Below is a small trained network, with its code and all its weights. Each question gives an input and a target symbol and asks what happens when units are switched off, that is, made to give their printed mean instead of their output.

import numpy as np


def w(rows, s, z=0):
    codes = np.array(rows[::2]) - 128.0
    scale = np.full(codes.shape[1], s)
    scale[-1] = z or s
    return codes * scale


def f(y):
    return np.maximum(y, 0)


def softmax(a):
    e = np.exp(a - a.max(-1, keepdims=True))
    return e / e.sum(-1, keepdims=True)


def log_softmax(a):
    a = a - a.max(-1, keepdims=True)
    return a - np.log(np.exp(a).sum(-1, keepdims=True))


def net(x, mask):
    ids = ['ΘΣαεημπ'.index(c) for c in x.split()]
    T = len(ids)
    res = E[ids] + P[:T]
    u = 0
    for l in range(2):
        r = res
        for j in range(2):
            rows = slice(2 * j, 2 * j + 2)
            q, k, v = (r @ M[l][rows].T for M in (Q, K, V))
            z = softmax(np.where(np.tri(T) > 0, q @ k.T / 2**0.5, -1e9)) @ v
            o = O[l][rows]
            res = res + np.where(mask[u + j], z, o[:, -1]) @ o[:, :-1]
        u += 2
        y = f(res @ A[l][:, :-1].T + A[l][:, -1])
        res = res + np.where(mask[u : u + 16], y, B[l][:, -1]) @ B[l][:, :-1]
        u += 16
    return log_softmax(res[-1] @ U[:, :-1].T + U[:, -1])


Q, K, V, O, A, B = {}, {}, {}, {}, {}, {}
E = w([
[117,93,100,169],'Θ',
[127,99,110,150],'Σ',
[140,84,108,113],'α',
[157,131,170,226],'ε',
[39,94,96,152],'η',
[153,109,247,131],'μ',
[29,174,107,78],'π',
],0.013)
P = w([
[168,136,46,130],'0',
[120,132,113,106],'1',
[52,63,252,221],'2',
[158,220,141,17],'3',
[133,186,108,163],'4',
[42,26,253,223],'5',
],0.0075)
Q[0] = w([
[58,30,163,206],'0.h1',
[119,146,52,253],'0.h1',
[103,27,166,220],'0.h2',
[173,157,243,30],'0.h2',
],0.0059)
K[0] = w([
[249,68,36,192],'0.h1',
[162,119,40,30],'0.h1',
[212,128,205,202],'0.h2',
[3,121,171,121],'0.h2',
],0.007)
V[0] = w([
[99,109,198,79],'0.h1',
[164,114,154,255],'0.h1',
[105,125,165,145],'0.h2',
[26,124,127,141],'0.h2',
],0.0099)
O[0] = w([
[106,153,187,104,30],'0.h1',
[175,80,160,220,251],'0.h1',
[108,128,168,137,164],'0.h2',
[10,139,144,190,157],'0.h2',
],0.011,0.0019)
A[0] = w([
[126,98,150,167,99],'0.n1',
[162,98,124,128,52],'0.n2',
[131,118,202,175,44],'0.n3',
[173,95,125,46,200],'0.n4',
[108,53,144,167,157],'0.n5',
[112,112,151,152,231],'0.n6',
[113,52,1,104,231],'0.n7',
[176,158,189,140,172],'0.n8',
[184,134,40,152,254],'0.n9',
[159,80,71,57,61],'0.n10',
[118,133,92,78,108],'0.n11',
[128,120,119,166,196],'0.n12',
[175,85,68,93,148],'0.n13',
[129,58,129,175,125],'0.n14',
[162,38,128,124,179],'0.n15',
[94,66,135,111,144],'0.n16',
],0.0095,0.0041)
B[0] = w([
[80,161,106,94,199],'0.n1',
[3,182,219,235,143],'0.n2',
[130,180,71,30,215],'0.n3',
[142,122,212,95,176],'0.n4',
[39,150,134,114,253],'0.n5',
[60,87,207,120,234],'0.n6',
[178,244,116,189,242],'0.n7',
[181,15,116,82,190],'0.n8',
[194,199,148,240,233],'0.n9',
[215,220,160,70,162],'0.n10',
[163,184,25,125,156],'0.n11',
[114,68,177,174,210],'0.n12',
[182,207,180,136,186],'0.n13',
[66,189,144,103,240],'0.n14',
[83,155,251,187,240],'0.n15',
[44,196,203,179,179],'0.n16',
],0.0054,0.0065)
Q[1] = w([
[189,91,144,102],'1.h1',
[132,151,127,120],'1.h1',
[135,95,116,27],'1.h2',
[80,2,196,98],'1.h2',
],0.0094)
K[1] = w([
[162,15,192,46],'1.h1',
[128,118,109,74],'1.h1',
[107,96,149,3],'1.h2',
[171,149,243,123],'1.h2',
],0.0055)
V[1] = w([
[73,115,255,122],'1.h1',
[53,183,231,174],'1.h1',
[216,107,116,63],'1.h2',
[99,131,212,178],'1.h2',
],0.0095)
O[1] = w([
[183,61,7,28,145],'1.h1',
[153,119,1,72,250],'1.h1',
[27,111,235,58,81],'1.h2',
[103,165,18,197,217],'1.h2',
],0.006,0.016)
A[1] = w([
[208,117,148,182,213],'1.n1',
[155,136,51,147,169],'1.n2',
[194,93,149,183,183],'1.n3',
[88,7,105,85,39],'1.n4',
[157,63,164,65,4],'1.n5',
[36,86,112,136,174],'1.n6',
[214,74,125,144,131],'1.n7',
[114,30,113,57,241],'1.n8',
[140,94,146,173,250],'1.n9',
[165,80,114,84,102],'1.n10',
[148,61,110,103,24],'1.n11',
[74,188,117,98,152],'1.n12',
[220,158,84,77,171],'1.n13',
[172,155,199,102,50],'1.n14',
[191,134,85,119,135],'1.n15',
[86,168,255,80,129],'1.n16',
],0.0087,0.0031)
B[1] = w([
[55,19,154,113,185],'1.n1',
[180,168,197,110,255],'1.n2',
[57,32,113,64,163],'1.n3',
[255,126,143,163,146],'1.n4',
[157,199,136,194,132],'1.n5',
[213,139,216,108,188],'1.n6',
[95,87,183,81,165],'1.n7',
[172,68,78,158,152],'1.n8',
[46,83,73,109,151],'1.n9',
[107,126,102,182,147],'1.n10',
[43,86,133,190,142],'1.n11',
[144,58,89,76,177],'1.n12',
[67,155,208,99,225],'1.n13',
[90,50,117,82,146],'1.n14',
[98,145,201,141,209],'1.n15',
[226,182,83,109,184],'1.n16',
],0.0069,0.015)
U = w([
[113,136,136,203,49],'Θ',
[84,135,153,204,90],'Σ',
[178,177,239,113,63],'α',
[2,27,128,98,253],'ε',
[218,175,100,200,57],'η',
[191,61,128,119,122],'μ',
[104,151,63,87,218],'π',
],0.0077,0.0021)

Each question gives the input, a string of symbols that net reads in full, and the target symbol t.
The units are the heads (2 rows each of Q, K, V and O) and the neurons (one row each of A and B). Each row of codes is followed by its name. A weight is (code - 128) times the scale printed after its matrix; where a second scale follows, it is the last column's (O, A, B and U).
mask holds one flag per unit, layer by layer, with each layer's heads first. A switched-off unit (its flag False) gives its mean, the last column of its rows in O or B, instead of its output. The means were averaged over made-up inputs and are rounded, as every weight is.
A unit's drop is (log p(t) with every unit on - log p(t) with that unit switched off) / (log p(t) with every unit on - log p(t) with every unit switched off).
The circuit of an input: a set's keep is (log p(t) with only the set's units on - log p(t) with every unit switched off) / (log p(t) with every unit on - log p(t) with every unit switched off). Starting from the 12 units with the biggest drops (on a tie, the unit counted first), units are removed one at a time, each time the one whose removal leaves the highest keep (on an exact tie, the one counted first), for as long as the keep stays at least 0.8.
units of the circuit, in order: the units of the circuit, biggest drop first
unit that matters most: the unit with the biggest drop
k most important neurons: the k neurons with the biggest drops, biggest first
top k neurons in layer l: the k neurons of layer l with the biggest drops, biggest first
which heads matter: for each layer, one digit per head in row order, 1 if its drop is at least 0.15 and else 0, layers parted by /
input α ε Σ Θ, target ε: units of the circuit, in order : (1.n16; 1.n6)
input μ ε ε ε Θ Σ, target μ: top 2 neurons in layer 1 : (1.n4; 1.n6)
input μ α ε Θ α η, target μ: which heads matter : 10 / 10
input π ε α, target Σ: unit that matters most : 0.h1
input μ Θ Θ Σ π ε, target μ: units of the circuit, in order : (1.h1; 0.n8)
input ε π ε, target η: which heads matter : 11 / 11
input Θ Σ ε Σ, target ε: which heads matter : 10 / 00
input α ε ε α, target ε: which heads matter : 10 / 00
input α μ μ ε μ Θ, target α: 2 most important neurons : (1.n6; 0.n7)
input α α η, target α: which heads matter : 11 / 11
input μ α α α α α, target μ: top 4 neurons in layer 1 : (1.n4; 1.n6; 1.n13; 1.n8)
input α π Σ, target α: 3 most important neurons : (1.n6; 1.n16; 0.n6)
input α Σ α Σ μ Θ, target α: top 3 neurons in layer 0 : (0.n9; 0.n7; 0.n6)
input α α Θ α μ, target μ: which heads matter : 00 / 01
input ε α α α ε ε, target η: which heads matter : 10 / 11
input Σ μ ε Σ, target μ: top 2 neurons in layer 1 : (1.n4; 1.n8)
input α α ε μ ε π, target α: 2 most important neurons : (1.n6; 0.n7)
input α α Σ η ε α, target α: top 2 neurons in layer 0 : (0.n7; 0.n9)
input μ η ε, target μ: which heads matter : 01 / 10
input μ α α, target μ: 2 most important neurons : (1.n4; 1.n8)
input α α π η Θ ε, target α: top 3 neurons in layer 0 : (0.n7; 0.n6; 0.n5)
input α α ε π α η, target α: 2 most important neurons : (1.n6; 1.n16)
input μ π α ε α π, target μ: unit that matters most : 1.h1
input π α ε α α μ, target Σ: which heads matter : 11 / 11
input π μ α ε α, target ε: unit that matters most : 1.h2
input ε Σ α μ, target μ: top 3 neurons in layer 0 : (0.n8; 0.n7; 0.n9)
input α α Σ, target α: unit that matters most : 1.h2
